Rows are numbered. After the first five, each row is followed by the numbers of the four nearest rows among all rows above it, by straight-line distance, nearest first.
In the rows, 100 means zero.
1: [115 107  95 103  94  99 100  93 101  93 111 140 101  85 114 102 102 114
  89 101  99 102 104 101 110  96 101  78  91 106  95 108 101]
2: [111 118  95 100 103 125 103  84 101  98  94 200  96  65  72 101 103 104
  91 102  89 105 100 105  98 101 100  92 110 100  91 114 108]
3: [112  93  99  99 104  69  99 118  99 104 119  78  87  81 136 103  97 109
  95  98 112  93  94 105 102  96  98  98  86 104 106 111  88]
4: [101 118  92 101  99 139 101  98  98  93  89 141 100  91  52 100  97 118
  98  98  86 100 102 117 105 101 105  92 115 107  99 122 107]
5: [ 89  95 111  96  91 130  93 118 103  82  92  52 109 117  66  98  93 118
  98 104  98  98 100 108 108  90 101  99 113 107  99 119 100]
6: [102 103 103  93  96  93  97 103 101  91 111  90 102  99 111 101 103 110
  93 104  94 108 100 101 105  89 106  94  97 103 105 107  98]
3 1 5 4
7: [106  94 110 100 103  96 103 113 104  89 109  54  91 101 111 102  90 113
 102  98 106 101  93 100  95  91  95  94 102 103 101 106 100]
6 3 5 1
8: [101 117 113 102  94 123 103 124  96  84  94  77  97  91  57 104  95 115
  97 101  94 102  90 120  95  92 101  96 123 103 104 121 100]
5 4 7 6
9: [ 98 115  93  91  91 141  92  81  98  92  96 180 105 104  60 108 102 113
  99  97  93 104 109 101 109  98  96  82  94 101  91 113 113]
4 2 1 6
10: [ 93  99 100  98  93 143  91  90  95  80  89 130 107 105  60 107  98 119
 101 100  87 105 103  99  99 100 103  89 105  96  95 121 108]
4 9 8 1
11: [109 104 108  91 103  70 106 113 103 100 117 106  92  64 132  96 103 110
  97 102  97  98  93  99  99  97  99  89  92 102 102 108  99]
3 6 1 7
12: [104 109 116  98  81 126  94 122 101  91 101  72  98  93  74 105  87 113
  92 105  97 104  89 112 103  92 104 101 121 105  98 121  99]
8 5 7 6
13: [110 110  93 101  99 110 103  88  94  91  90 159 108  80  86 106 102 103
  88 101  96 101 112 104  97 104  97  79  89 108 102 111 102]
1 2 9 4
14: [ 93 105  93  96  89 139 101  90 102  81  84 109 111 108  55  96  98 117
 103  99  91 105 112 111 105  88 100  95 103  96  93 120 106]
10 4 8 5
15: [101 103 113  95  98 126  93 113 100  94 100  38 103 112  70 100  88 127
  97 100  92 100 107 105  99  91  99  98 110 102 100 116 100]
5 12 8 7
16: [ 96  99 104  92  96 115  93 104 100  97  90  72 107 113  85 107 101 112
 100  92  94  97 106 100 102  92  97 102  98  98 107 111 101]
5 15 6 7
17: [102 113  93  98 100 103  98  80  98  94 100 166 111  93  92 102 102 110
  94 102  91  97 116 103 111 100 102  85  86  93  92 113 103]
13 1 9 2
18: [ 98  84 112  99  95 108 108 119 105  85 104  30 102 114  79 104  90 118
  96  99  97  94  99 108 103  88 101  99 108 108 100 114  96]
15 5 7 16
19: [116 109 106 100 105  62  97 112  89 105 118 129  83  54 127  94  98  92
  99 106  93 103  89 107  97 107 104  83  96  94  89  94 102]
11 1 3 6
20: [108 110  91  94  93 111  99  78 101  93  88 173 107  92  92 106 107 106
  95  99  96 105 104  99  99 107 101  85  87  96  88 116 109]
17 13 9 2
21: [ 90 113  87  86  98 104 102  71  98  97  96 144 110 101 112 104 107 105
  94 103  91  99 110 106 105  99 102  90  79  98  94 108 101]
17 20 1 13
22: [108 110  86  98 101  98  97  87 101  93  98 147 105  85 105 102 105 112
  95 103  93  94 104 109 100 105 101  81  84  98  96 109  99]
1 17 13 21
23: [104 123  86 100 104 116 104  65  89  99  88 194 101  70  90 110 102 109
  94  99  87  95 114 103 102 105 103  83  89 100  85 112 105]
20 2 17 13
24: [ 98  99  99  93  93  81 100 102 100  92 103  88  94  92 123 102 105 108
 108 108 107 102  96 101  99  91  95  93  81 101 107 103  97]
6 3 11 7
25: [103 101 101  92  97  96 100 105  99  99 106  63 111 108 102  95 101 120
  97 101  91 106 100 104 105  99 104  94  98  94  98 112  92]
6 16 7 24
26: [ 82  87 109  99  91 110 103 114 101  87  94  20 111 128  83 106  99 119
 102  97 104 100 108 108  97  79 102 104  98 100 104 119 100]
18 15 5 16
27: [ 92 111  96  98  95 122  96  83 103  91  91 155 101  97  85 101 111 118
  92  92  85  99 112 106  99  96 104  82  88  93  95 116 104]
17 20 13 22
28: [104  95 105  98  99  86 103 110 105  97 114  91  94  83 104 100 102 109
  98 105 102  93  91 107  99  92  94  96 104 100 104 108  96]
6 24 11 7
29: [100 104  77  90  93 125  96  79 102  88  91 131 106 116  67  95 106 117
 102  98  90 103 104 109  98 106 100  86  97  98  86 116 111]
10 14 27 4
30: [107 110 101  98 100 103  97  99  96  92 105 146 104  79  98  96  93 106
  99 109  97  99  93 107 101 101 101  83 103 106  94 111 106]
1 22 13 17
31: [100 109  82  95 105  99 100  82 100  95  99 148  96  93 104 108 101 116
 100 102  95  95 110  98 102 104  99  94  94 104  93 111 105]
22 21 17 1
32: [111  93 114  96 102  75 107 113  99  97 124  67  91  80 120  95  92 118
  99 100 102 102  89 105  97  84  98  89  97 103 100 116  89]
3 28 7 11
33: [106  97  81 107 101  87 103  86  97  95 101 133  97  91 123 100 100 106
 103  95 105  97 101 102  97 105 100  86  87  99  93  97  97]
22 1 31 21
34: [106 113  97  96  98 121  97  99  96  82 103 134 108  96  68 105  95 106
  92 101  86  97 104 109 101 103  99  97 113  99  87 113 104]
4 10 29 30
35: [109  97 118 105  98  92 103 126 102  95 112  60  90  78 102  99  87 116
 102  99 107 109  88 118  96  87 102  91 111 100 108 109  87]
32 7 28 25
36: [103  97  88  89  96  99 100  79  97  96  90 127 108 113 110 105  98 105
  97  96  96  98 119 109 103 114  97  80  82 100  96 110 102]
21 22 31 33
37: [111  96  97  98 104  73  99  88 100 102 113 137  97  70 146  89 111 103
  98  96  98  92 107 100  97 106  97  83  80 104  97  86  98]
33 11 19 1
38: [103 101 116  94  92 114 103 122 102  83 101  57 101 104  73 105  96 120
 101 100  95 106  99 101 100  94  97 103 113 101  98 109  90]
15 5 12 18
39: [118 101 116 100 103  73 106 114  94 100 114  98  87  63 132  98  98 111
 104 112 111  90  99 109  97  92  97  87  96  99 103 106  92]
11 3 28 32
40: [ 89  85 115  89  96 101  95 118 102  85  98  15 110 126  90 100  92 129
 100 107 101 102  96 102 100  89 105 105 108 100 103 113  98]
26 18 15 5
41: [ 97 109  87 102  98 130  95  73  92  95  86 147 106 110  59  97 103 123
  97  97  84 100 113 103 103  97 100  86  96  98  93 121 104]
29 27 10 9
42: [103 115  91  95  95 144  98  78  95  85  86 155 107 103  54  99  98 116
  96 104  89 101 107 110 101 101  95  79 109 105  98 120 110]
41 4 9 10
43: [108 113  89 103 105  99  97  84  94  91 100 185 100  72 106  92 104 105
 102 103  97 105 101 107 103 103  98  75  79  98  86 113 101]
20 17 22 23
44: [104  99  88 100 109 106  96  92  96  90  96 134 104  88 105  99 104 104
 101  95  91 102  99 104  96 104  96  81  85  97 106 106  99]
22 33 31 1
45: [ 88  95  87  94  93 107 100  76 101  97  83 108 111 116 102 108 106  94
  99  99  92  98 107  98  99 110 105  90  75 101 106  97  98]
36 21 44 33
46: [ 97  94 109  92  93 104  97 108 102  89 101  32 114 123  96  93  90 128
 101 103  98 101 111 110  95  88 110 102  93 101 111 117  94]
40 26 18 15
47: [102 109 107  96  92 131  95 102  98  89  88 125  99  81  61 102  90 103
  95 102  89  94 110 104 101  99  97  91 107 100  96 114 106]
34 4 10 14
48: [116  97  95  99 101  86  98  94 105  95 108 151  98  72 124  99 105 107
  91 102 101  98  90  99  89  96 100  84  89 103  93 100  98]
1 33 22 37
49: [108 110  79  94 103  74  97  75 100 101 107 172  91  76 141  94 110 108
  94 115 102  98 102 109  98 105 103  89  67 109  93 111 100]
48 43 37 22
50: [113 103  86 105 104  90 107  87  99  92 111 156 100  71 123  97 111 107
 105 102  96  95  99  98 103  99 104  82  93 105 100 106 102]
48 1 22 33
51: [107 106  91  97  97  94 100  70  93 105  99 177  96  79 121  95 118  98
  96 103 101 103 114  98 105 108 108  86  70  98  93 103 110]
43 49 50 20
52: [105 113 122  97 100 116 102 130 104  97 113  69  96  79  72 106  84 114
  99 106  89  99  83 114 103  85 106  93 124 105 102 117  96]
12 8 38 35
53: [102  96 112 102 100  88 101 108 107  92 109  95  99  82 116 101 103 117
 101 104  92 100 106 109  94  92 103  86  86 104 106 106  99]
6 28 24 11
54: [107 118  88 100 101 106 104  99 105  96 104 167  94  75  98  95  98 103
  90 103  91 100  93 116  99 111  95  88  88 100  93 111 112]
30 22 43 13
55: [113 109 105 101 102  67 107 117 102 102 129 113  93  54 141  98  99 105
  98 107 105  92  92 101  94  93 103  83  81  94 104 102  95]
11 39 19 3
56: [103 105  96  93  96 109 100  82  95 102  92 148 105  91  97 102  99 107
  98  99  97 100 116 112  99 104 105  89  84  96  93 107 103]
22 17 21 31
57: [111 119  83  93 104 114 105  85  90  88  99 169 101  92  80 102 100 118
  89 100  89  92 110 101 106 108 102  83  92  99  87 120 107]
17 20 13 27
58: [ 93 118  89 100  92 129 100  81  98  92  89 149 110 102  58 102  99 112
  96  98  84 105 110 102 105 101 101  84 104  97  99 118 108]
41 42 4 10
59: [106  99 113  97 103  77  93 108 105 104 110  90  94  80 121  98  95 104
  95  95 106  99  96 109  93  97  99  87  98 110 104  96  95]
28 53 11 3
60: [113 100  89 103 105  93 100  90  96  97  95 153  94  68 114  91 102 102
  97 106  99  96 100 104  91 104 101  95  77 106  99 107  98]
48 50 22 33
61: [115 103 119  97 103  91 100 114 103 103 118 108  93  76 107 103  97 114
 100 104 104 112  98 105  96  91  98  86  90 106 102 104 104]
53 59 28 11
62: [112 113 101 100 102 109 101 114  94  95 109 115 100  93  78 101  92 107
  93  95  95 103  89 111 102  96 103  92 109  99  93 106 102]
34 30 47 28
63: [ 98 111  97 101 106 116 107  75 100 106  91 182 102  63  96  97 113  98
  98 102  94 104 105  96 102 112 104  88  78 106  96 102 106]
23 43 51 20
64: [105 103  91  99  99 139 100  73  95 101  77 156 109 117  63 103 110 106
 106  94  94 108 112 106 106  95 103  96  89  99 100 107 113]
41 58 9 42
65: [105  96  78 100  98  78 101  71 102 106 106 131 103  88 146  94 110 102
 101 102 101  90 110  94 104 102  96  87  64  91 101  95  92]
37 33 49 50
66: [101 103 105 111  99 103 102 108 103  95  96 108  98  89 101 101 100 113
 107 104 110 102  92 102  98 103  99  85  95  97 100 111 102]
28 53 61 6
67: [101 113  96 102  95 116  99  77  96 101 100 195  88  69  97 107 111  95
  92 102  90  99 110 101 101 106 100  81  72 101 101 108 106]
63 23 43 51
68: [106  83 101 102  95  82  96 111 108  94 105  54  97 101 108  98  96 122
 112  99 104  99  97 106  94  92 106  92 101  94 104 115  90]
7 25 32 35
69: [ 99  91 112  90  92 108  98 120 100  84 111  51 109 106 104 104  92 135
  97 100  93 101  97 109  95  82 101  97  95  99  98 116  96]
46 25 7 18
70: [ 98 108  99  97  92 114 100  96  95  88  96  93 107 102  91  99  96 115
 101 106  96 105 105 108 103  97  99  98  96 102 101 117  98]
16 6 66 25
71: [ 96  92  86  96  93 126  95  83  94  86  90 123 107 115  58 102 105 118
 102  97  96  97 113 103 102  98 110  83 103  95  99 123 107]
29 10 14 41
72: [110 104 100 102 104  89 101  97  98 102 112 156  91  63 124  94 105 103
  96 106 105 101  97 104 100  97 103  85  88  94 101 104 101]
48 50 60 1
73: [ 91 114  85  97  91 137  99  82  95  92  84 170 107 113  62 103 104 121
  91 100  86  98 100 106 108 100  93  86  93  96  98 113 118]
9 58 42 41
74: [ 93 102 109  91  87 138 101 108  99  87  87  56 114 121  72  99  92 132
 101  95  99 103 106 109  98  95  96 100 103 106 101 127 101]
5 15 16 38
75: [113 111  88 100 100  91 103  80 106 109 109 189  82  61 112 100 110  99
  87 104  99  99 102 101  97 112  99  85  87 101  90  97 101]
51 43 67 63
76: [108  95 110  95 102  78  98 123 100 101 115  81  88  76 117 102  97 117
  92 106 107 101  87  99  93  96  95  88 100  96 104 105 101]
28 32 59 3
77: [115 115  97 104 107  87 103 119  95  97 115 137  90  45 104  99 102 111
  99 111 109  93  94  97 100  97 102  82 107 104  96 107  96]
72 30 19 48
78: [116 106  93 104 103  75 106 101 101 104 112 161  86  61 118  98 102 104
  95 101 107  92  95 106  98 107 102  84  88 101  96  94  98]
72 48 50 60
79: [109 118  93  99 102  88 104  77 103 104 100 180  97  62 118 106 114 106
  91 102 102 104 108  95 107 108 105  79  68  99  97 100 102]
51 75 43 63
80: [103 120  90  92  93 126 101  88  98  99  92 162 106  91  61 104  95 107
  99  98  92 100  97 120 108 101 107  84 112  95  93 114 108]
58 4 42 9
81: [109 107  95  98  96 110 102  92 104  99 102 148 102  83 106 102 100 103
  99  93  95 105 106 103  94 108  99  84  92 105  96  96  97]
22 56 44 1
82: [102  93 104 102 102  86 105 110 107  91 107  55  93 105 121  96 105 113
 104 105 106 102  93 106  92  94 103  93  85 102 103 101  96]
7 68 24 25
83: [101 104 102  95 110 117 101  92 100 100  92 128 102  89  99 102  98 115
 101 103 101 103  97  96 103  85  98  87  89  95  96 118 110]
44 66 30 56
84: [107 107  99 106 109  76 102  92 101 108 114 174  94  52 129  96 113  92
  92 100 107 107  99  96 105 107  94  84  85 102  96  83 104]
78 72 75 79
85: [101  96  99  94  95  96 101 113 100  90 108  76  96  99  97 100  99 121
 107 103 100 102  91 109 101  90 110 104 107 100 100 115 101]
25 6 28 68
86: [106  95 109  99 101  97 103 107 103 101 116  93  96  91 102  95  93 109
 102 111 102 105  97 102  97  94 106  93  91  95 105 105  98]
28 6 53 61
87: [115 120  90  99 104  99 105  72  94 106 110 200  88  64 121 108 108 106
  88 101 106 100  98  97 104 107 101  80  86 103  83 104 108]
75 79 43 51
88: [ 88  96  96  99  93 123  95  92  99  89  78 109 117 110  66 101 101 115
  88  97  88 103 108 102  99  93  99  92 106 100 105 115 107]
14 71 10 70
89: [ 95 107  98  98 101 128 100 111  91  80  87  81 105 117  82 110  94 120
 100 101  91 105 101 112 106  99  98  93 105  95 106 123  99]
70 16 74 5
90: [105 111  84  94 100 145  97  90  95  94  89 170 106 101  53 101  91 110
  96  89  82 107  94 110 110 101 106  87 118 106  92 115 116]
80 42 4 9
91: [116 108  88  93 105  99  99  93  99  95 104 154  95  68 106 100 100 107
 100 104  99  96  98 107 103 103  96  82  91 102 102 108 109]
22 30 50 60
92: [105 118 106  95  95 139  99 103 104  96  88 115 104  91  52 100  82 120
 100 101  97  98 107 113  99  94 100  93 116  95  98 112 104]
47 4 14 34
93: [ 99  97 108  92  92 116  93  96  99  89  95  98 108 109  87 109  94 119
 100  99  95 102 113 107 104 100  98  97  95 104 103 110 111]
70 16 88 89
94: [108  94  89  97 101  82 102  96 107  93 114 112 104  81 131  97 106 113
 108 102 100  99 104 100  91 104  97  86  86 101  95 106  99]
33 53 11 24
95: [ 92 111  87  98  93 135 100  83 104  90  88 147 100 100  67 100  99 114
 103  99  92  95 107 108 106 108 101  90  91  94  93 118 114]
58 41 29 73
96: [117 119 102 101  99 122 102  91  95  96 101 178  97  68  83  97 103 104
  86 104 102  92 101 103 102 100 101  86 103 100  97 104 107]
2 13 54 57
97: [121 110 112  96 105  83 101 123 103 103 120 146  89  46 113  92  95 103
  98 106 105  93  90 104  97  98 105  82 101 107  94  99 100]
77 78 19 72
98: [ 99 110  83  91  96 120 102  81  90 105  88 163 102  94  91  97 114  96
  94 100  95 101 109 110 104 107  98  85  94  90  88 107 114]
20 56 17 27
99: [106  98 105  94 102  86 102 100  96  95 115 111  95  93 114  96 103 117
 107 103  98 103  93 109  95  91 106  82  92 102 102 118  96]
53 86 6 61
100: [105  89  96 100 104  73 103  90  99  98 107 113  99  86 135  95 107 103
 102 106 109 100 105  98  89 101  97  81  82 102 105  89  94]
94 37 33 24
101: [101  94 117  95  98 116 100 111 103  79 100  47 112 118  84  93  86 137
  97  99  88 100 114 106 103  83 103  95  94  95 101 130 101]
46 15 69 74
102: [ 97  99 110  96  98 121  98 110 106  89  88  57 108 112  64  94  93 126
 100 100  91  91 103 108 105  89 108 101 108  93 103 130 108]
5 15 74 101
103: [ 98  92 111  95 102  99 103 117  94  91 103  53 102 105  92  99  97 121
 102 104 102  96 100 105 101  86 103 100 100 108 107 107  99]
7 69 85 18
104: [112  95 107 103 102  83 109 114 101  97 120  83  93  79 120  98  96 124
  99 109 116  98  87 108 101  83 107  84 102 102 110 105  99]
76 32 28 39
105: [ 93  96 118 100  95 114  97 113  97  91  95  31 106 120  79  92  93 116
  96  96  92 100 108 106 101  84 100  99 114 107 108 121  92]
15 18 26 5
106: [118 104  96  99 107  72 100 109  99 104 111 119  95  65 125  97 103 103
  98 100  98  91  88 101 106  99 107  83  96  99  97  94 101]
11 19 55 39
107: [105 114  84 101 102  93  96  72  99 102  92 168  97  81 117 104 103 104
  92 100  90  99 104 100  95 106  98  80  75  96  85 112 105]
51 43 22 79
108: [109 117  97 106 105  89 100  92 105  99 113 156  95  75 123 102 104  99
  97 104 106 103  98 103  90 106  99  82  88 101  98 101  94]
72 48 78 50
109: [102 120  95 100  97 113  95  84  91  97 100 181 102  72  96 108 108  95
  93 101 103  98 107  99 102 113  99  88  89  96  91 106 105]
67 63 20 96
110: [ 97  90  94 104  98  97  98 103 100  97 102  97 100  99 103  95  98 115
  98 100 102  94 105 105  99  94 107  81  93  89  98 107 101]
86 66 6 53
111: [ 96 101  87  98  99 124 102  91  98  87  88 103 116 128  72  93 100 126
  92 102  89  93 106 109 109  97 102  93 110  94 105 120 101]
88 71 14 89
112: [114 103  96  98 102  77 100  92  96 101 109 141 100  64 133  98 109 118
 108 104 100 105  95 103 100  95 103  77  89 106 109 113 101]
50 72 48 108
113: [ 99 106  96  94 102 106  94  93 107  89 100 133  98  81  92 104  94 105
  97 101  97  96  99 105  96 101  92  81  84  98  95 109 108]
44 22 30 83
114: [101 109  85  92 102 141  99  77 104  86  93 165 100 108  65 105 100 125
  94 102  89 108 103 108 102 101 101  81  98 102  94 127 116]
42 73 9 95
115: [106 109 118  94  94 122  98 119  97  90 101  62  97  91  69  99  92 117
  99 100  97 101  96 106 101  82  99  97 118 100 104 116  96]
12 38 8 52
116: [105 108 115 101  96 108 100 124 100  89 111  67  98  90  86  91  94 126
  99 106 101 102  88 115 106  87 105  93 106 102 106 114  95]
115 85 35 52
117: [104  91 113 102 102  97  96 116 104  97 103  49  89  93 101 102  95 113
  99  98 101 107  89 102  99  95 105  99 106 110 106 109  91]
7 103 35 68
118: [102 101 115  99 100 101 100 116  92  90 113  81  88  87  98  89  93 127
  99 109  97 108  98 103  92  83  98  91 106 102 103 113 102]
116 85 86 28
119: [105 117  93 102 105 132 100  84  97  92  81 143 108 101  62 107  96 114
  98  96  89  99  99 108 105 106  96  76 100 102  97 114 106]
58 42 95 41
120: [106 105  89  97 108  88 104  70  99 107  99 181  93  74 133 105 107 108
 102 100 104 104 112  92 103 110  99  80  64 103 103 101 103]
79 51 49 107
